Each row is followed by its group and then its class within the group.
[ 11.7  28.1 -29.9 -21.8  56.1 -36.1   6.9 -24.7  21.2  23.3  15.2  37.8
   0.4   5.2 -46.6 -20.0  -9.1 -11.7  32.6  11.8 -29.5  -7.4   3.6]
<5> > q925
[  2.9 -14.4 -25.4  -2.7 -18.0  29.2   4.4 -19.5  -0.8   0.0  11.6  -5.0
  -4.9  13.9 -21.3   2.8  -1.5 -48.7 -12.0   9.0  22.1  -2.1  -0.8]
<13> > Q237
[  9.6  15.5 -10.1   5.9 -18.5   9.7  13.8 -12.3 -11.4  -9.3   1.9  13.8
 -16.5   4.7 -28.5   8.2 -14.4 -26.2   0.9  13.7  -8.5 -20.4  10.6]
<13> > q720
[ 14.3  19.5 -20.9  13.5  26.7  13.2   0.0 -12.4  19.3  21.0  -5.2  20.3
  28.9  24.5 -16.9  -9.3  -3.3  -4.2  22.2  14.8   1.1   2.9   2.4]
<12> > Q663
[ -0.8   9.0  -4.7 -27.1  32.1 -47.8   7.8 -22.0  -1.0  20.0   8.6  37.6
   8.4   6.6  13.2 -11.9 -17.1 -26.3  17.7  -1.8  -6.7  -5.8   6.5]
<9> > q667
[  0.0  20.9 -11.3  11.3  23.5  16.9  23.1 -11.4  12.4   2.1  -5.7   9.9
  15.5  17.1  -7.5 -17.7 -30.1  -4.2  25.3   7.4  10.6  -3.7   4.4]
<12> > Q663
[-23.7   9.9  -4.3 -28.3  28.9 -31.0   1.3   9.5  -7.3   0.9   5.1  35.9
   3.9  -3.9  31.9 -12.3 -20.4 -27.7  23.6   6.2  -5.0 -16.6  10.1]
<9> > q667
[  1.8  12.0 -24.1   8.4  28.4  15.9 -10.2 -19.9  10.3  20.5  20.1   1.3
  -4.6  12.5  -6.9 -13.7  10.2  -1.8   4.9   4.1  -9.9   2.1  -9.1]
<12> > Q407
[ -0.4   3.5  -3.5   7.0 -16.5  18.4  15.5  -0.1  -2.1  -5.4   5.3   5.9
 -10.0  15.0 -20.5  -2.7 -13.2 -27.2  -4.9  10.0   0.5  -6.8   1.7]
<13> > q720
[  9.4  17.8 -17.8  30.1 -13.3  17.6 -20.6 -19.7  17.8  -0.6   1.7  20.2
   6.7   0.5 -16.6 -18.4  11.3  12.2  22.4   2.5  15.0  -9.4 -12.5]
<12> > Q663
[ 16.8  15.5 -53.8 -30.2  65.7 -27.7  -9.1 -23.2   5.1  28.4   6.4  24.4
  -2.6 -11.2 -35.6 -24.8 -28.6  -7.2  37.1   6.6 -17.1   3.5  -2.3]
<5> > q925
[ 15.6   3.2 -11.6  -0.7  -4.6   7.2   3.0 -43.0   7.7  10.5  28.9  17.9
  -1.5  11.4 -54.0 -13.5 -30.0 -27.1   3.3  19.9   3.6   1.1  -6.8]
<13> > Q237
[ -8.0  -1.4  -1.6 -26.3  -0.2 -20.2  -7.9   9.4  -6.5  11.7  -0.1  24.9
   2.8  -9.8  26.9 -34.6  -7.8 -17.6   4.4   1.6   3.2  -4.2  25.7]
<9> > q667
[ 10.9   7.9 -25.1 -11.7  24.2   7.0  16.6 -20.9   1.4  -0.9  12.0  12.8
  -5.2  38.0 -33.6   2.6 -31.9 -20.5   8.1  11.4   9.1  -2.7 -12.2]
<13> > Q237
[ 19.1  11.7 -17.9 -30.5  26.4 -28.2   4.5  -2.8  12.7   3.1   4.4   7.3
  -0.8  12.3 -28.6  -2.7 -13.6  -3.3  24.9   5.9 -24.1  22.5   8.9]
<5> > q925
[  3.8  -9.5   7.0 -10.5 -13.2  10.7  19.2 -27.3   1.3  -1.9  -4.4  15.5
 -21.8   2.8 -20.7   6.2   3.6 -20.3  11.4   7.7  -1.9 -12.0  -0.8]
<13> > Q237
[ 15.6  30.1 -51.2 -27.0  51.7  -9.1  17.7  -9.6  10.7  15.1   0.8  29.1
  -2.5  -2.8 -69.5 -20.8 -19.1 -21.6  31.4   9.8  -8.2   5.1   5.9]
<5> > q25
[-13.1   6.5 -19.5 -26.2 -24.2 -17.9  29.0 -11.2 -10.9   6.0   6.8  25.8
   0.0   3.4   0.2 -10.3   9.1 -25.7   6.3 -11.2  -4.6  -8.5   6.4]
<9> > q667
[ 22.6   5.0 -26.5 -18.2   6.6  22.1   7.5 -25.3   8.9   2.9  -1.6   1.4
 -10.8  19.0 -51.0  -1.0  -2.7 -20.2   0.4   6.6   3.6  -0.8   2.7]
<13> > Q237
[ 15.0  12.7 -35.0 -27.0  40.0 -19.9   2.1  -4.7   8.6  12.9  31.9  25.4
 -10.2   0.3 -35.2  -5.0 -11.4  -3.5  30.7   1.7   9.8 -12.3  17.3]
<5> > q46
[  6.1  -7.3  -2.2   1.1  -9.1  11.8   8.8   3.2  -1.2  -2.3  -1.7   4.7
  13.4  14.1 -10.4   9.8 -13.5 -23.6   6.7   2.6   3.3  -5.5  -1.0]
<13> > q125
[ -4.8   0.0  -3.1   3.9 -25.4  10.2  10.8 -16.4   6.5  -1.3 -11.8   9.4
 -11.1  19.6 -20.0   7.0  -9.2 -23.4 -10.8   6.3   6.6  -8.6   8.0]
<13> > q125
[ -0.4   8.1 -10.6   5.1   1.8   7.8   7.1 -35.6  11.0   8.5   2.1  16.2
  -4.2   7.1 -22.8   1.4 -23.8 -35.1   0.2   0.7   4.3  -3.3   0.7]
<13> > q720
[ -5.4  13.5  15.0  14.9 -27.8  18.1   9.1 -15.6   3.2  -5.9  -3.4 -17.3
   1.8   9.7 -12.5   0.0   1.4 -20.5 -20.3  23.5  11.4   0.6  17.9]
<13> > q125
[ 15.6  31.0 -36.9 -24.1  36.7 -12.4   9.2  -7.7   4.1  22.8  -7.5  22.7
   1.7 -10.3 -25.9 -19.6  -7.3 -15.2  26.5  -2.3 -21.2  -0.6  16.2]
<5> > q46
[ 18.9   8.3 -30.4  10.6  39.8   5.8  -7.7  -6.4  14.7  21.4   0.0  10.1
   7.5  21.3   0.7 -22.2   5.7   2.7  -0.7   0.3   2.3  -2.6 -16.5]
<12> > Q407
[ -8.3 -21.8  25.2  12.5 -37.3  17.2  -1.0 -21.9  -9.0 -25.0  -8.1 -16.6
   2.6   2.4  -6.4  20.2 -10.6 -10.3 -19.4  -1.9  15.8  13.1   4.1]
<13> > q720
[ 20.6  28.2 -72.4 -52.3  45.6 -37.4   7.3 -26.6  -1.7  23.4  20.9  22.2
  -6.6  -6.9 -41.9 -13.9   0.1   9.8  35.9   0.8 -30.5  14.3   0.1]
<5> > q25
[  3.5   6.9  -8.3   7.1  18.7   7.4  15.7 -10.1  20.8  15.7   4.1   7.3
   9.2  16.0  -4.2 -13.0  11.1   3.1  10.5   1.8  10.6  11.8  -5.5]
<12> > Q407
[-14.2  -4.0  -3.6 -24.2  17.5 -25.2   0.2 -37.7  -8.3  11.8   9.6  30.9
  -0.9  -1.1   5.8  -7.3 -13.2 -18.5   8.3  -1.7 -13.8  -5.0   2.5]
<9> > q251
[  7.9  29.3 -15.3 -21.6  25.4 -31.1   6.0 -15.3  -2.2  12.3 -20.4  19.2
  -5.1   3.9 -17.5  -2.6 -14.9  -0.7  18.3  -4.7 -16.0 -10.2  -3.5]
<5> > q925
[  8.8  17.7  -8.4   7.0  12.2   7.0  -1.5  -7.3   4.5  10.2  -0.7  27.1
  14.4  21.0 -20.8   0.5  51.3  12.2  20.2  -4.5   5.0   5.3   6.8]
<12> > Q663
[ 24.1   4.8 -17.8   0.7  14.5   3.5   3.9 -38.0  -2.0   6.7 -20.9  21.4
   0.8  16.0 -36.5  -6.2 -36.0 -30.5   6.2   8.3  -6.9   9.9  -1.0]
<13> > q720
[-19.5  13.5 -10.5 -27.6  28.0 -26.2  -2.4  -5.1  -7.6  19.9   1.3  38.5
  11.8   9.7  10.4   0.0 -17.1 -30.0   5.5  -1.1   7.0   0.1  13.5]
<9> > q667
[ 14.4   0.2  -4.8   7.3  -6.5   9.9   5.1 -25.0   8.6  13.4 -10.2   5.6
 -10.1  17.5  -8.9   7.7 -14.8 -22.7 -11.5   0.8   6.9 -17.6   4.3]
<13> > q125
[  7.6   8.8 -23.6 -21.7  35.1 -17.3  -8.8 -24.3   3.4  11.2   2.5  27.6
   3.2   3.6 -20.0 -18.5 -18.4 -18.9  17.5   8.2  -1.8   0.6  15.9]
<9> > Q571
[ 16.3  12.0 -25.8 -13.5  57.5 -13.5  -3.2 -19.6   6.1  11.1  -2.3   0.2
  15.3  -1.5 -29.1  -4.4 -28.3   7.5  22.2   0.5 -14.6   4.4  13.5]
<5> > q925
[ -1.5   3.4 -10.2  -8.3  -9.4  17.9   1.2  -5.3   6.2  -9.3 -26.0  -4.5
  12.1  23.4  -9.2  -0.2 -11.3 -20.5 -12.6  12.3  10.0  -5.2  -0.4]
<13> > q125
[ -5.7  -2.6   7.0 -25.6 -10.6 -21.2  -5.6  -7.2 -15.8  10.0  -9.4  13.3
   5.8   8.1  16.9   6.1   1.3 -16.8   9.5 -17.2 -12.4  -8.1  14.3]
<9> > q251
[ 10.0   7.4  20.4   4.8 -16.3  11.3   7.0 -20.1  -0.1  -9.6  -7.0   7.8
  -6.8  24.2 -16.7  -1.1 -32.7 -28.8  -9.4  -4.5   0.7 -31.1   8.2]
<13> > q125
[  4.7  12.8 -42.0 -25.5  49.8 -17.4 -17.0 -13.4  14.7  15.8  -6.1  43.8
  -1.1   2.4 -46.5  -9.7 -20.1 -16.3  38.2   3.8 -19.0   3.3  14.1]
<5> > q25
[ 11.0  15.3 -36.0  -8.3  49.4  19.2   1.6 -18.1  18.5   9.9  -1.3  18.4
   9.1  22.7 -26.0 -20.9  19.9  -9.0  17.1   5.3  34.4   3.0  13.2]
<12> > Q663
